Each row is followed by its group and then its class within the group.
[-15  -4  -2   6   4  10  -6   1 -11  67   8   9  23   4   1  -2  46 -23
 -25  32   6   0 -20  40   8  -3  -9  20  -2  13   3   1  12  -1  -9  -5] | R.(41)
[-10  -2  -7   2  -4  20  -7  -2 -11  60   5   4  27  10  -1  -5  66 -28
 -34  38   6  -1 -18  50  19  -1  -6  16   0   5   7   2  13  -3 -14  -7] | R.(68)
[-14  -5   4  -1   4  19 -12   2  -7  66   1   4  23   7   0  -7  47 -30
 -32  31   2  -1 -13  54   8  -3 -16  17   1  10  -1   1  -4  -1  -9  -8] | R.(58)
[ -6  -5   8  -4  10  22  -7   1   0  43 -13   4  12  25   3   4  39 -15
 -26  34  -3  -1   3  58   4  -3 -10   1  -1   9   5  -4  21 -16  -9 -21] | D.(70)
[ -4  -2  -7   2  -3  16  -1  -4  -9  45   9   8  22   9   4   2  53 -24
 -23  30   6  -4 -15  41  23  -1 -16  15  -2   2   3   4  16  -3 -13  -5] | R.(68)
[ -9  -4  -1   3   0  19  -8  -3 -15  57   4   7  24  17  -3   3  70 -21
 -35  39   6  -7 -14  45  23  -4  -7  20   1  11   6   4  18   0 -14  -8] | R.(68)
[ -1  -3   5  18  -4  16   2  -5   7  21   1   7  11  24  -1  14  62 -15
 -11  33   6 -20  -9  33   3  -5 -13   9  -2  13   3   2  36  -9 -14 -13] | C.(66)
[ 0 -6 13 -2  8  9 -7  0  1  6 -4  2  6 17 -4  7 22 -4 -8 14  0 -4  2 19
 -1 -3 -7  2 -3 11 -3 -5 16 -5 -2 -6] | D.(62)
[  9  -7   9  -8  12  12 -10   2   0   8 -10   2   6  19   2   7  17  -7
 -19  16  -5  -5   6  35  11   2  -4  -3   0  11  -3  -2   4  -9  -6 -11] | D.(70)
[ -6  -6  11   2  16  13 -13   5  -4  29  -6   0   8  18  -2   8  20 -10
 -11  22   0  -8   0  33   2  -2 -14   4   0  24  -1  -3   9 -10  -2  -9] | D.(48)
[-12   0   5   8   0  22  -7  -5  -6  75   2   7  24  10   1   0  65 -28
 -33  46   6  -5 -24  61  13  -5  -5  15  -1   7   5   4  22  -1 -14 -13] | R.(68)
[-18  -6   7  -1   9   7 -15   2 -18  68   0   3  23   5  -1  -6  45 -22
 -28  28   6   0 -12  44  -3  -3 -18  15   2  14   8  -1  -3   1  -2  -7] | R.(58)
[-4 -3  1  0 11 12 -1  0  0 21 -2  1  3  8  2  3 -4 -2 -7 18 -1 -2 -6 31
 17 -2  2  4 -3 -1 -7 -3 14 -2 -2 -9] | U.(72)
[ -1  -7   7   8   0  12   5  -3   2  14   4   7   5  14  -3   9  42   0
  -7  18   5 -15 -10  11   6  -6  -2   5  -3   8  -3   2  35  -5 -10  -7] | C.(67)
[  3  -2  -2   2   3   8  -3   4  -3  14 -10   3   0  11   5   9 -14   5
  -1  22  -1  -5   1  21  20   0  19  -2   0   7  -5  -7   9  -4   1  -9] | U.(46)
[  0  -7  13   2  15  12 -10   4  -7  18  -7  -3  10  17  -4  12   8   8
  -3  23   3 -10   4  10  -2   0   0  -3   0  21  -2  -7  18  -6   4 -11] | D.(48)
[-14  -8   7  -4   7  15 -17  -3 -10  61   0   4  26  10   2  -3  55 -29
 -37  26   0   2 -11  57   8  -4 -16  14  -2  12   3   1   2  -4 -10  -8] | R.(58)
[ -3  -5   7  13  -4  17   2  -1   3  43  -1   6  13  26  -1  15  73 -14
 -14  45  11 -11 -13  33  -5  -9  -9   9  -2  15  -6   4  36  -7 -10 -20] | C.(66)
[-12  -5   2  -1   4  11  -9  -2 -12  42   2   2  22   2   3  -4  45 -22
 -28  16   1  -2  -8  28   8  -2 -12  26   1   9   2   1   0  -1  -8  -3] | R.(58)
[ -5   2  -9   8   9  14  -3   7   8  51  -5   0   7   9   3   6  -1  -6
  -8  34   4   0 -12  44  21   1  19   7   0   2   3  -4  13   2  -5 -11] | U.(46)
[  2  -5  10   4  -6  10   3 -11  13  18   6   5   8  22  -1  13  60   0
  -4  23   5  -6 -12  12  -5 -10   4   0   0   3  -3   4  42  -7  -8  -9] | C.(67)
[  5  -6   7 -11  10  10 -13  -1  -5 -11 -11  -1   3  12   2   2   3   1
 -12   8  -2  -4  13   8   7   1   2  -5   0  13   0  -4   7  -6  -2  -5] | D.(70)

Each row is followed by its group and then its class within the group.
[ -9  10  -1  -2   0   4  -3   2  24  -1  14   8  -2   3  -6  15 -13 -20
   3  24   1  11 -10 -12  -6   5   4   8   2  -1   1   2  -1  33  -2   3] | S.(92)
[-24  -1  12  21   2   5  15  -2  29   3  34   6 -23   0 -16  11  11  -4
   1  34   4   8  -6  -9  -3  12  16  25 -35 -10  -5   2  -5  35   4   0] | S.(114)
[ 11   5  -2   7 -33 -27 -10  -3 -30  -6  31  16  43  18   4 -14   4 -20
  15   2  -4  10  -1  -8  -6  15   8 -23   3  -8  17  11 -10  20  -7  16] | J.(99)
[  7   2  -9   8  -7 -28   4 -17 -23 -15  30  36  30  10   2  -5  -7  -6
  -9   1 -15   7 -15  -7   0  15   3 -22  -4  10   8   7  -2  43  12  16] | J.(99)
[ 23  10  -2  19 -23 -30  22  -5 -14   8  32  35  40   6  -2   5  -4 -20
  14  11   3   5 -13  -3 -11   8  -4 -37  -4 -14  15   8  -3  51   8  10] | J.(94)
[-13  -8 -15   8   3  -3  -1 -10  -4  -3  10   3 -18  15 -13   4  25  18
   6  21  -5   2 -10   7   4   0   4   7  -1  -1   5 -10 -10  23   2  13] | S.(102)
[-13   3  -6   1  -4   0  20  -7  15  10  13  -2 -21   6 -23 -26  18  10
  -1  22   0   0  -5  -2  -2   6  12   7  -2 -17   8   6  -6  33   0  15] | S.(102)
[  5   4   3   6   4  -3   8  -9  12   0   3   5  -4   5 -28  -5  18  11
  -5  29 -13   6  -8   6  -8  12  -2  -5  -6 -13   3   8 -14  33   2  14] | S.(92)
